Here is a tiny trained network, its code and every weight. The questions are about switching its units off for an input and a class, where a switched-off unit gives its printed mean instead of its output.

import numpy as np


def w(rows, s, z=0):
    codes = np.array(rows[::2]) - 128.0
    scale = np.full(codes.shape[1], s)
    scale[-1] = z or s
    return codes * scale


def f(y):
    return y / 2 * (1 + np.tanh(0.7978845608 * (y + 0.044715 * y**3)))


def log_softmax(a):
    a = a - a.max(-1, keepdims=True)
    return a - np.log(np.exp(a).sum(-1, keepdims=True))


def net(x, mask):
    res = np.array(x, float).reshape(1, 5) / 4 @ E
    y = f(res @ A[0][:, :-1].T + A[0][:, -1])
    res = res + np.where(mask, y, B[0][:, -1]) @ B[0][:, :-1]
    return log_softmax(res[-1] @ U[:, :-1].T + U[:, -1])


A, B = {}, {}
E = w([
[136,122,135,125,125,130,133],'x0',
[37,36,255,236,228,161,129],'x1',
[130,124,127,127,131,136,121],'x2',
[10,113,215,12,103,13,54],'x3',
[168,25,79,242,34,43,17],'x4',
],0.0044)
A[0] = w([
[36,114,190,57,116,27,72,68],'N0',
[151,47,99,208,60,61,44,105],'N1',
[51,234,198,22,192,197,228,195],'N2',
[183,195,37,44,36,93,125,112],'N3',
[253,121,41,248,171,247,226,84],'N4',
[138,39,104,216,51,62,48,141],'N5',
[143,50,98,215,55,60,49,123],'N6',
[29,116,212,25,101,33,64,5],'N7',
[191,194,41,43,48,89,117,127],'N8',
[75,56,226,212,214,142,102,49],'N9',
[180,194,33,45,53,97,108,96],'N10',
[69,57,218,211,209,129,119,85],'N11',
],0.0045,0.002)
B[0] = w([
[96,201,71,181,92,69,48,184],'N0',
[215,93,72,31,226,125,215,186],'N1',
[240,124,73,32,254,127,154,254],'N2',
[51,30,238,186,40,226,197,194],'N3',
[44,245,11,226,55,10,16,249],'N4',
[231,106,84,37,240,126,190,197],'N5',
[222,88,75,26,231,125,200,191],'N6',
[82,224,14,185,104,27,44,191],'N7',
[61,41,234,174,55,224,206,195],'N8',
[28,16,222,172,31,212,227,184],'N9',
[48,30,234,184,51,216,225,186],'N10',
[50,41,224,140,47,216,223,187],'N11',
],0.0049,0.0045)
U = w([
[22,15,246,185,16,238,243,29],'0',
[163,146,134,126,130,152,103,253],'1',
[242,123,57,13,253,113,212,6],'2',
[23,246,17,236,30,13,12,51],'3',
],0.0049,0.0046)

Each question gives the input, the list of numbers given to net, and the class t.
The units are the neurons (one row each of A and B). Each row of codes is followed by its name. A weight is (code - 128) times the scale printed after its matrix; where a second scale follows, it is the last column's (A, B and U).
mask holds one flag per neuron, in row order. A switched-off neuron (its flag False) gives its mean, the last column of its row in B, instead of its output. The means were averaged over made-up inputs and are rounded, as every weight is.
A unit's drop is (log p(t) with every unit on - log p(t) with that unit switched off) / (log p(t) with every unit on - log p(t) with every unit switched off).
The circuit of an input: a set's keep is (log p(t) with only the set's units on - log p(t) with every unit switched off) / (log p(t) with every unit on - log p(t) with every unit switched off). Starting from all 12 units, units are removed one at a time, each time the one whose removal leaves the highest keep (on an exact tie, the one counted first), for as long as the keep stays at least 0.8.
units of the circuit, in order: the units of the circuit, biggest drop first
top k neurons: the k neurons with the biggest drops, biggest first
drop of u: that unit's drop, to one decimal
input [4,-1,-4,-7,2], class 3: units of the circuit, in order => N4
input [8,-1,2,7,-2], class 3: units of the circuit, in order => N7; N0
input [8,-7,7,-2,7], class 0: units of the circuit, in order => N3; N10
input [2,2,1,6,0], class 3: units of the circuit, in order => N7; N0
input [7,1,3,-8,4], class 3: top 2 neurons => N4; N2
input [6,-5,-5,5,-4], class 0: units of the circuit, in order => N3; N8
input [1,7,4,-1,8], class 2: top 3 neurons => N5; N6; N1
input [0,3,3,8,-1], class 3: top 2 neurons => N7; N0
input [5,6,-5,0,-8], class 2: drop of N4 => 0.1
input [-3,1,3,-6,-5], class 3: drop of N0 => -0.1
input [-6,-6,-3,0,-3], class 0: drop of N7 => 0.0
input [-4,0,5,5,8], class 2: drop of N1 => 0.1
